Here is a tiny trained network, its code and every weight. The questions are about switching its units off for an input and a class, where a switched-off unit gives its printed mean instead of its output.

import numpy as np


def w(rows, s, z=0):
    codes = np.array(rows[::2]) - 128.0
    scale = np.full(codes.shape[1], s)
    scale[-1] = z or s
    return codes * scale


def f(y):
    return np.maximum(y, 0)


def log_softmax(a):
    a = a - a.max(-1, keepdims=True)
    return a - np.log(np.exp(a).sum(-1, keepdims=True))


def net(x, mask):
    res = np.array(x, float).reshape(1, 5) / 4 @ E
    y = f(res @ A[0][:, :-1].T + A[0][:, -1])
    res = res + np.where(mask, y, B[0][:, -1]) @ B[0][:, :-1]
    return log_softmax(res[-1] @ U[:, :-1].T + U[:, -1])


A, B = {}, {}
E = w([
[143,9,172,214,33],'x0',
[247,92,18,154,156],'x1',
[149,249,113,239,59],'x2',
[6,99,44,209,194],'x3',
[86,125,31,60,2],'x4',
],0.0057)
A[0] = w([
[106,189,102,209,109,141],'neuron 1',
[41,73,91,194,153,62],'neuron 2',
[187,110,89,136,138,63],'neuron 3',
[158,131,208,194,218,48],'neuron 4',
[78,47,102,90,178,110],'neuron 5',
[138,169,129,160,107,40],'neuron 6',
[114,171,117,188,104,78],'neuron 7',
[170,82,166,43,130,113],'neuron 8',
[142,64,180,169,71,56],'neuron 9',
[119,64,148,164,96,68],'neuron 10',
[154,141,164,139,165,59],'neuron 11',
[182,202,150,143,77,111],'neuron 12',
[124,77,144,179,91,31],'neuron 13',
[77,142,175,118,113,39],'neuron 14',
[114,85,122,98,139,58],'neuron 15',
[155,117,87,120,118,100],'neuron 16',
[127,53,139,64,164,33],'neuron 17',
[188,148,171,71,100,21],'neuron 18',
[90,114,82,117,101,80],'neuron 19',
[142,200,114,207,94,38],'neuron 20',
[140,122,135,154,169,157],'neuron 21',
[207,141,192,73,92,65],'neuron 22',
[104,179,102,84,190,135],'neuron 23',
[93,122,92,89,72,70],'neuron 24',
[114,116,89,111,83,77],'neuron 25',
[115,134,99,93,82,52],'neuron 26',
[136,90,139,162,98,51],'neuron 27',
[132,171,117,141,112,66],'neuron 28',
[7,172,231,98,95,71],'neuron 29',
[128,63,148,150,105,200],'neuron 30',
[201,104,52,141,149,51],'neuron 31',
[156,141,129,84,80,100],'neuron 32',
[139,75,151,60,146,63],'neuron 33',
[160,151,153,106,107,62],'neuron 34',
[135,125,160,160,173,51],'neuron 35',
[169,133,174,128,145,120],'neuron 36',
[109,207,98,86,166,6],'neuron 37',
[213,118,46,138,160,88],'neuron 38',
[121,115,155,164,160,102],'neuron 39',
[126,127,79,98,74,97],'neuron 40',
[106,80,123,107,151,72],'neuron 41',
[140,89,149,150,100,58],'neuron 42',
[156,99,166,134,92,134],'neuron 43',
[20,130,62,181,188,43],'neuron 44',
[88,137,75,86,56,122],'neuron 45',
[160,220,124,46,177,65],'neuron 46',
[128,156,116,105,148,254],'neuron 47',
[103,110,78,170,157,51],'neuron 48',
],0.014,0.0058)
B[0] = w([
[60,128,196,142,84,241],'neuron 1',
[178,212,110,186,126,221],'neuron 2',
[137,89,103,156,163,175],'neuron 3',
[150,140,168,38,223,241],'neuron 4',
[42,144,181,144,99,217],'neuron 5',
[77,145,106,117,151,157],'neuron 6',
[69,133,144,134,124,191],'neuron 7',
[92,182,147,177,137,212],'neuron 8',
[131,119,47,81,91,197],'neuron 9',
[132,120,88,84,92,180],'neuron 10',
[139,143,127,87,176,166],'neuron 11',
[71,177,147,178,137,219],'neuron 12',
[118,131,47,84,128,171],'neuron 13',
[122,89,68,146,180,165],'neuron 14',
[86,134,121,126,141,154],'neuron 15',
[139,94,124,134,148,161],'neuron 16',
[27,141,102,116,170,191],'neuron 17',
[162,196,107,167,144,180],'neuron 18',
[153,153,147,99,156,167],'neuron 19',
[29,138,121,113,141,214],'neuron 20',
[152,121,173,100,126,190],'neuron 21',
[173,200,139,197,131,211],'neuron 22',
[137,107,108,87,47,221],'neuron 23',
[144,133,142,74,179,180],'neuron 24',
[140,135,144,87,162,166],'neuron 25',
[140,144,122,83,178,161],'neuron 26',
[124,129,71,102,120,158],'neuron 27',
[95,139,87,112,145,155],'neuron 28',
[145,4,90,202,175,254],'neuron 29',
[154,92,173,119,16,215],'neuron 30',
[134,62,73,159,180,204],'neuron 31',
[165,169,144,134,149,175],'neuron 32',
[47,149,109,132,158,185],'neuron 33',
[130,165,105,157,150,156],'neuron 34',
[133,137,129,82,177,167],'neuron 35',
[159,147,168,117,148,183],'neuron 36',
[112,147,13,60,138,184],'neuron 37',
[134,43,107,178,148,230],'neuron 38',
[148,128,153,93,141,171],'neuron 39',
[148,128,163,86,168,182],'neuron 40',
[77,135,129,132,136,162],'neuron 41',
[129,131,77,104,117,157],'neuron 42',
[148,132,114,135,72,183],'neuron 43',
[185,229,88,191,146,236],'neuron 44',
[154,126,192,70,163,213],'neuron 45',
[140,119,61,85,54,230],'neuron 46',
[150,94,213,140,24,224],'neuron 47',
[161,164,98,161,147,172],'neuron 48',
],0.044,0.0085)
U = w([
[171,191,103,181,87,213],'0',
[47,141,128,143,88,61],'1',
[158,119,50,77,25,54],'2',
[176,124,155,69,148,83],'3',
[155,41,86,189,129,109],'4',
[164,92,212,163,1,253],'5',
],0.0092,0.0046)

Each question gives the input, the list of numbers given to net, and the class t.
The units are the neurons (one row each of A and B). Each row of codes is followed by its name. A weight is (code - 128) times the scale printed after its matrix; where a second scale follows, it is the last column's (A, B and U).
mask holds one flag per neuron, in row order. A switched-off neuron (its flag False) gives its mean, the last column of its row in B, instead of its output. The means were averaged over made-up inputs and are rounded, as every weight is.
A unit's drop is (log p(t) with every unit on - log p(t) with that unit switched off) / (log p(t) with every unit on - log p(t) with every unit switched off).
The circuit of an input: a set's keep is (log p(t) with only the set's units on - log p(t) with every unit switched off) / (log p(t) with every unit on - log p(t) with every unit switched off). Starting from the 12 units with the biggest drops (on a tie, the unit counted first), units are removed one at a time, each time the one whose removal leaves the highest keep (on an exact tie, the one counted first), for as long as the keep stays at least 0.8.
circuit, biggest first: the units of the circuit, biggest drop first
k most important neurons: the k neurons with the biggest drops, biggest first
drop of u: that unit's drop, to one decimal
input [1,8,2,-6,-4], class 4: circuit, biggest first : [neuron 38]
input [-5,-1,1,5,0], class 0: 3 most important neurons : [neuron 44; neuron 9; neuron 30]
input [7,-4,-4,-6,-2], class 2: 4 most important neurons : [neuron 9; neuron 30; neuron 44; neuron 10]
input [6,-7,-4,-3,-2], class 4: 3 most important neurons : [neuron 29; neuron 46; neuron 23]
input [-5,5,-2,-2,-2], class 2: 2 most important neurons : [neuron 29; neuron 46]
input [8,-4,1,7,2], class 2: 4 most important neurons : [neuron 9; neuron 10; neuron 13; neuron 30]
input [-3,8,-7,-7,0], class 4: 2 most important neurons : [neuron 38; neuron 31]
input [1,-4,5,-7,-8], class 3: 4 most important neurons : [neuron 4; neuron 44; neuron 2; neuron 11]
input [-7,0,-1,-8,6], class 0: 2 most important neurons : [neuron 22; neuron 18]
input [6,-7,0,-4,-1], class 4: 2 most important neurons : [neuron 29; neuron 46]
input [-2,-5,-2,5,-5], class 0: 4 most important neurons : [neuron 44; neuron 2; neuron 38; neuron 45]
input [-2,6,0,-2,5], class 4: 3 most important neurons : [neuron 38; neuron 4; neuron 31]
input [4,-3,3,2,0], class 2: drop of neuron 5 : 0.3
input [3,1,-3,-7,6], class 0: circuit, biggest first : [neuron 22]
input [-3,5,2,-4,-1], class 4: drop of neuron 38 : 0.7
input [-7,-2,1,8,4], class 0: drop of neuron 44 : 4.2
